Below is a small trained network, with its code and all its weights. Each question gives an input and a class and asks what happens when units are switched off, that is, made to give their printed mean instead of their output.

import numpy as np


def w(rows, s, z=0):
    codes = np.array(rows[::2]) - 128.0
    scale = np.full(codes.shape[1], s)
    scale[-1] = z or s
    return codes * scale


def norm(h):
    return h / np.sqrt((h * h).mean(-1, keepdims=True) + 1e-5)


def f(y):
    return y / 2 * (1 + np.tanh(0.7978845608 * (y + 0.044715 * y**3)))


def log_softmax(a):
    a = a - a.max(-1, keepdims=True)
    return a - np.log(np.exp(a).sum(-1, keepdims=True))


def net(x, mask):
    res = np.array(x, float).reshape(1, 2) / 4 @ E
    u = 0
    for l in range(2):
        y = f(norm(res) @ A[l][:, :-1].T + A[l][:, -1])
        res = res + np.where(mask[u : u + 12], y, B[l][:, -1]) @ B[l][:, :-1]
        u += 12
    return log_softmax(norm(res)[-1] @ U[:, :-1].T + U[:, -1])


A, B = {}, {}
E = w([
[89,247,179,68,2],'x0',
[91,244,29,79,232],'x1',
],0.00097)
A[0] = w([
[17,107,173,64,145,190],'0.n1',
[124,149,90,166,150,218],'0.n2',
[149,136,119,135,158,6],'0.n3',
[150,120,117,160,102,103],'0.n4',
[215,88,95,208,143,215],'0.n5',
[138,111,136,103,125,186],'0.n6',
[128,136,84,111,139,80],'0.n7',
[141,89,164,98,131,142],'0.n8',
[3,146,201,71,138,160],'0.n9',
[128,103,154,182,143,232],'0.n10',
[120,152,95,115,199,186],'0.n11',
[112,125,147,116,122,171],'0.n12',
],0.0032,0.0014)
B[0] = w([
[240,218,114,166,82,159],'0.n1',
[163,108,179,66,34,189],'0.n2',
[33,47,224,177,199,87],'0.n3',
[138,254,139,39,149,123],'0.n4',
[186,241,152,139,69,247],'0.n5',
[159,171,127,14,156,158],'0.n6',
[152,47,188,42,129,116],'0.n7',
[147,183,26,151,109,146],'0.n8',
[213,179,78,196,83,162],'0.n9',
[188,171,73,91,74,207],'0.n10',
[114,57,196,74,120,202],'0.n11',
[196,148,80,135,112,148],'0.n12',
],0.0018,0.0015)
A[1] = w([
[89,54,46,238,178,3],'1.n1',
[188,74,65,221,217,74],'1.n2',
[33,210,16,109,216,97],'1.n3',
[176,143,78,102,101,143],'1.n4',
[190,45,80,198,206,87],'1.n5',
[169,74,68,183,218,74],'1.n6',
[146,61,178,244,74,165],'1.n7',
[139,62,220,229,56,109],'1.n8',
[64,174,70,86,208,130],'1.n9',
[165,148,82,77,118,128],'1.n10',
[1,170,205,61,71,138],'1.n11',
[148,148,230,71,127,137],'1.n12',
],0.0034,0.0027)
B[1] = w([
[181,169,121,173,75,53],'1.n1',
[206,222,67,176,89,179],'1.n2',
[55,1,233,72,68,180],'1.n3',
[160,86,115,176,186,242],'1.n4',
[156,208,91,166,52,202],'1.n5',
[144,218,123,130,87,161],'1.n6',
[54,135,191,42,85,246],'1.n7',
[36,51,183,59,191,203],'1.n8',
[56,82,226,72,86,173],'1.n9',
[117,95,173,158,95,209],'1.n10',
[229,253,49,169,106,152],'1.n11',
[158,66,88,208,138,172],'1.n12',
],0.0033,0.0013)
U = w([
[53,22,231,13,24,255],'0',
[242,252,31,191,13,244],'1',
[245,12,16,243,240,183],'2',
[6,180,3,221,225,1],'3',
[17,178,2,211,240,1],'4',
],0.0041,0.0035)

Each question gives the input, the list of numbers given to net, and the class t.
The units are the neurons (one row each of A and B). Each row of codes is followed by its name. A weight is (code - 128) times the scale printed after its matrix; where a second scale follows, it is the last column's (A, B and U).
mask holds one flag per neuron, layer by layer. A switched-off neuron (its flag False) gives its mean, the last column of its row in B, instead of its output. The means were averaged over made-up inputs and are rounded, as every weight is.
A unit's drop is (log p(t) with every unit on - log p(t) with that unit switched off) / (log p(t) with every unit on - log p(t) with every unit switched off).
The circuit of an input: a set's keep is (log p(t) with only the set's units on - log p(t) with every unit switched off) / (log p(t) with every unit on - log p(t) with every unit switched off). Starting from the 12 units with the biggest drops (on a tie, the unit counted first), units are removed one at a time, each time the one whose removal leaves the highest keep (on an exact tie, the one counted first), for as long as the keep stays at least 0.8.
circuit, biggest first: the units of the circuit, biggest drop first
k most important neurons: the k neurons with the biggest drops, biggest first
k most important neurons of layer l: the k neurons of layer l with the biggest drops, biggest first
drop of u: that unit's drop, to one decimal
input [-5,4], class 1: circuit, biggest first	(1.n5 1.n6)
input [-5,6], class 0: circuit, biggest first	(1.n3)
input [-8,7], class 1: 4 most important neurons	(1.n2 1.n5 1.n8 1.n6)
input [-5,-4], class 1: circuit, biggest first	(1.n2 1.n5)
input [-7,6], class 1: 3 most important neurons	(1.n2 1.n5 1.n8)
input [1,-3], class 2: 3 most important neurons	(1.n9 1.n3 0.n4)
input [6,7], class 0: 3 most important neurons of layer 1	(1.n3 1.n9 1.n2)
input [-8,-6], class 1: 4 most important neurons	(1.n2 1.n5 1.n3 1.n9)
input [3,0], class 2: 2 most important neurons of layer 1	(1.n5 1.n6)
input [3,-1], class 2: 2 most important neurons of layer 0	(0.n5 0.n9)
input [-4,5], class 0: 2 most important neurons	(1.n3 1.n9)
input [3,2], class 2: 2 most important neurons of layer 0	(0.n9 0.n5)
input [2,3], class 2: 2 most important neurons	(1.n7 0.n11)
input [3,-2], class 2: most important neuron of layer 1	(1.n9)
input [5,6], class 0: drop of 1.n9	0.1
input [-7,-5], class 1: drop of 1.n5	0.2
input [2,0], class 2: drop of 1.n5	0.2
